Below is a small trained network, with its code and all its weights. Each question gives an input and a target symbol and asks what happens when units are switched off, that is, made to give their printed mean instead of their output.

import numpy as np


def w(rows, s, z=0):
    codes = np.array(rows[::2]) - 128.0
    scale = np.full(codes.shape[1], s)
    scale[-1] = z or s
    return codes * scale


def f(y):
    return np.maximum(y, 0)


def softmax(a):
    e = np.exp(a - a.max(-1, keepdims=True))
    return e / e.sum(-1, keepdims=True)


def log_softmax(a):
    a = a - a.max(-1, keepdims=True)
    return a - np.log(np.exp(a).sum(-1, keepdims=True))


def net(x, mask):
    ids = ['αβγδζηθλμξπσφψω'.index(c) for c in x.split()]
    T = len(ids)
    res = E[ids] + P[:T]
    q, k, v = (res @ M[0].T for M in (Q, K, V))
    z = softmax(np.where(np.tri(T) > 0, q @ k.T / 3**0.5, -1e9)) @ v
    res = res + np.where(mask[0], z, O[0][:, -1]) @ O[0][:, :-1]
    y = f(res @ A[0][:, :-1].T + A[0][:, -1])
    res = res + np.where(mask[1:9], y, B[0][:, -1]) @ B[0][:, :-1]
    return log_softmax(res[-1] @ U[:, :-1].T + U[:, -1])


Q, K, V, O, A, B = {}, {}, {}, {}, {}, {}
E = w([
[2,190,189],'α',
[94,98,199],'β',
[139,159,154],'γ',
[50,83,158],'δ',
[60,79,177],'ζ',
[153,41,128],'η',
[112,180,55],'θ',
[116,136,150],'λ',
[113,130,150],'μ',
[237,166,138],'ξ',
[67,47,94],'π',
[93,14,157],'σ',
[164,134,159],'φ',
[105,117,163],'ψ',
[89,105,169],'ω',
],0.018)
P = w([
[117,115,82],'0',
[110,145,3],'1',
[111,124,37],'2',
[121,126,91],'3',
[111,118,99],'4',
[101,123,71],'5',
[102,130,70],'6',
[112,113,120],'7',
[113,122,120],'8',
[97,141,49],'9',
[101,111,101],'10',
[118,122,133],'11',
[97,98,119],'12',
],0.0065)
Q[0] = w([
[127,170,176],'H0',
[122,192,197],'H0',
[2,241,166],'H0',
],0.0092)
K[0] = w([
[86,180,60],'H0',
[61,220,43],'H0',
[86,255,205],'H0',
],0.0083)
V[0] = w([
[82,85,255],'H0',
[92,142,91],'H0',
[180,63,192],'H0',
],0.0088)
O[0] = w([
[134,61,194,159],'H0',
[90,102,73,208],'H0',
[181,154,254,3],'H0',
],0.011,0.0046)
A[0] = w([
[53,154,78,128],'N0',
[89,112,130,137],'N1',
[43,95,150,143],'N2',
[51,96,55,202],'N3',
[253,43,95,88],'N4',
[246,94,96,255],'N5',
[42,157,168,54],'N6',
[194,40,97,220],'N7',
],0.014,0.0045)
B[0] = w([
[153,164,83,218],'N0',
[105,134,96,158],'N1',
[131,178,40,183],'N2',
[96,80,208,255],'N3',
[144,134,1,136],'N4',
[185,164,208,136],'N5',
[189,139,212,152],'N6',
[197,92,166,147],'N7',
],0.017,0.025)
U = w([
[122,134,130,148],'α',
[134,125,58,135],'β',
[111,22,157,8],'γ',
[113,105,178,253],'δ',
[124,148,110,119],'ζ',
[129,133,128,58],'η',
[122,131,123,73],'θ',
[75,126,67,176],'λ',
[125,138,119,70],'μ',
[124,120,253,218],'ξ',
[125,147,119,81],'π',
[124,134,130,66],'σ',
[153,99,148,99],'φ',
[101,224,171,49],'ψ',
[144,182,98,126],'ω',
],0.015,0.0056)

Each question gives the input, a string of symbols that net reads in full, and the target symbol t.
The units are the heads (3 rows each of Q, K, V and O) and the neurons (one row each of A and B). Each row of codes is followed by its name. A weight is (code - 128) times the scale printed after its matrix; where a second scale follows, it is the last column's (O, A, B and U).
mask holds one flag per unit, heads first, then neurons. A switched-off unit (its flag False) gives its mean, the last column of its rows in O or B, instead of its output. The means were averaged over made-up inputs and are rounded, as every weight is.
A unit's drop is (log p(t) with every unit on - log p(t) with that unit switched off) / (log p(t) with every unit on - log p(t) with every unit switched off).
The circuit of an input: a set's keep is (log p(t) with only the set's units on - log p(t) with every unit switched off) / (log p(t) with every unit on - log p(t) with every unit switched off). Starting from all 9 units, units are removed one at a time, each time the one whose removal leaves the highest keep (on an exact tie, the one counted first), for as long as the keep stays at least 0.8.
circuit, biggest first: the units of the circuit, biggest drop first
most important unit: the unit with the biggest drop
k most important neurons: the k neurons with the biggest drops, biggest first
drop when u is switched off: that unit's drop, to one decimal
input η θ π λ, target λ: circuit, biggest first	(N6, H0)
input θ ω π, target γ: most important neuron	(N3)
input θ θ λ α θ θ θ β θ θ θ β δ, target λ: 3 most important neurons	(N2, N1, N5)
input θ α ψ β β θ θ ψ, target λ: circuit, biggest first	(H0, N6)
input δ α α σ θ θ θ σ λ, target λ: 3 most important neurons	(N6, N5, N0)
input θ α α α θ ω, target γ: circuit, biggest first	(N3, H0)
input δ μ ψ ξ ψ θ η θ θ θ θ β ψ, target λ: circuit, biggest first	(H0, N7)
input θ θ θ η θ μ θ δ θ θ η δ, target λ: 2 most important neurons	(N2, N0)
input ζ θ σ θ θ α φ, target ξ: 2 most important neurons	(N2, N5)
input θ δ σ, target β: 2 most important neurons	(N3, N4)
input α θ α δ δ δ γ φ δ π α, target ψ: 4 most important neurons	(N2, N6, N0, N3)
input λ α ψ θ ψ μ λ γ α π, target γ: 4 most important neurons	(N7, N3, N0, N6)
input θ θ θ θ β δ θ δ θ θ η, target φ: 4 most important neurons	(N4, N3, N7, N5)
input λ θ θ θ θ θ π θ β μ θ θ ζ, target λ: circuit, biggest first	(N2)
input ψ θ δ α θ θ γ, target λ: 2 most important neurons	(N6, N7)
input θ θ δ β φ ξ π β θ φ, target ξ: drop when N2 is switched off	2.3
input θ β α θ θ δ μ μ β μ θ σ, target β: drop when N4 is switched off	0.6
input θ θ θ θ, target λ: drop when N3 is switched off	0.5
input α θ π α δ θ θ δ μ ψ α α θ, target γ: drop when N3 is switched off	0.4
input θ ψ θ θ θ α θ η θ μ μ, target λ: most important unit	H0
